Below is a small trained network, with its code and all its weights. Each question gives an input and a class and asks what happens when units are switched off, that is, made to give their printed mean instead of their output.

import numpy as np


def w(rows, s, z=0):
    codes = np.array(rows[::2]) - 128.0
    scale = np.full(codes.shape[1], s)
    scale[-1] = z or s
    return codes * scale


def f(y):
    return y / 2 * (1 + np.tanh(0.7978845608 * (y + 0.044715 * y**3)))


def log_softmax(a):
    a = a - a.max(-1, keepdims=True)
    return a - np.log(np.exp(a).sum(-1, keepdims=True))


def net(x, mask):
    res = np.array(x, float).reshape(1, 3) / 4 @ E
    y = f(res @ A[0][:, :-1].T + A[0][:, -1])
    res = res + np.where(mask, y, B[0][:, -1]) @ B[0][:, :-1]
    return log_softmax(res[-1] @ U[:, :-1].T + U[:, -1])


A, B = {}, {}
E = w([
[96,160,11,137,83,97,212],'x0',
[105,9,179,192,86,82,51],'x1',
[129,178,155,204,60,206,147],'x2',
],0.014)
A[0] = w([
[96,26,152,147,121,135,4,255],'n1',
[192,135,191,115,156,118,65,116],'n2',
[161,188,143,100,173,218,115,95],'n3',
[147,117,234,180,125,180,27,74],'n4',
[136,236,71,72,150,163,190,87],'n5',
[137,34,144,102,150,37,104,87],'n6',
[129,166,94,61,199,200,169,105],'n7',
[121,158,134,166,85,154,145,37],'n8',
[149,107,232,169,121,248,68,234],'n9',
[94,142,106,182,54,147,171,198],'n10',
[142,132,88,140,144,146,91,82],'n11',
[139,141,123,148,128,91,136,43],'n12',
[187,192,170,104,172,203,142,107],'n13',
[133,151,137,182,33,182,160,134],'n14',
[141,180,142,86,173,148,161,122],'n15',
[172,180,156,94,167,217,130,117],'n16',
[101,148,141,183,58,188,162,128],'n17',
[90,154,136,168,75,138,159,152],'n18',
],0.014,0.005)
B[0] = w([
[249,145,175,130,52,26,83,252],'n1',
[156,178,144,124,105,178,133,190],'n2',
[68,122,130,191,135,217,137,188],'n3',
[157,65,195,148,241,79,40,225],'n4',
[128,102,73,120,88,33,128,246],'n5',
[199,127,212,95,172,106,141,212],'n6',
[139,103,125,188,162,148,50,212],'n7',
[159,137,167,86,76,161,157,156],'n8',
[181,109,253,152,221,145,17,233],'n9',
[141,161,141,137,91,208,157,188],'n10',
[114,129,141,136,118,121,130,125],'n11',
[105,114,146,142,112,142,133,128],'n12',
[96,146,119,184,146,194,135,195],'n13',
[150,190,158,124,89,160,163,191],'n14',
[139,116,84,184,133,159,45,185],'n15',
[114,114,108,192,153,196,155,191],'n16',
[154,163,154,90,55,184,177,185],'n17',
[157,158,139,161,120,147,144,167],'n18',
],0.012,0.025)
U = w([
[84,115,169,110,167,169,129,90],'0',
[93,87,14,182,168,119,125,104],'1',
[61,144,129,60,144,190,82,25],'2',
[37,95,156,102,171,191,136,23],'3',
[196,82,145,152,207,80,56,169],'4',
[171,143,86,126,84,114,195,34],'5',
[107,68,122,59,254,102,214,116],'6',
[164,131,111,184,144,228,144,254],'7',
],0.013,0.0051)

Each question gives the input, the list of numbers given to net, and the class t.
The units are the neurons (one row each of A and B). Each row of codes is followed by its name. A weight is (code - 128) times the scale printed after its matrix; where a second scale follows, it is the last column's (A, B and U).
mask holds one flag per neuron, in row order. A switched-off neuron (its flag False) gives its mean, the last column of its row in B, instead of its output. The means were averaged over made-up inputs and are rounded, as every weight is.
A unit's drop is (log p(t) with every unit on - log p(t) with that unit switched off) / (log p(t) with every unit on - log p(t) with every unit switched off).
k most important neurons: the k neurons with the biggest drops, biggest first
drop when u is switched off: that unit's drop, to one decimal
input [-4,-7,-7], class 1: most important neuron	(n5)
input [-3,-5,-6], class 1: 2 most important neurons	(n9; n1)
input [-6,-2,8], class 7: 2 most important neurons	(n3; n13)
input [7,4,0], class 7: 2 most important neurons	(n5; n1)
input [5,0,-6], class 6: 3 most important neurons	(n1; n9; n4)
input [3,1,-2], class 6: 2 most important neurons	(n1; n9)
input [6,4,2], class 7: 3 most important neurons	(n5; n1; n10)
input [5,8,2], class 5: drop when n9 is switched off	0.2
input [3,-3,4], class 7: drop when n1 is switched off	0.2
input [8,7,1], class 5: drop when n9 is switched off	0.1
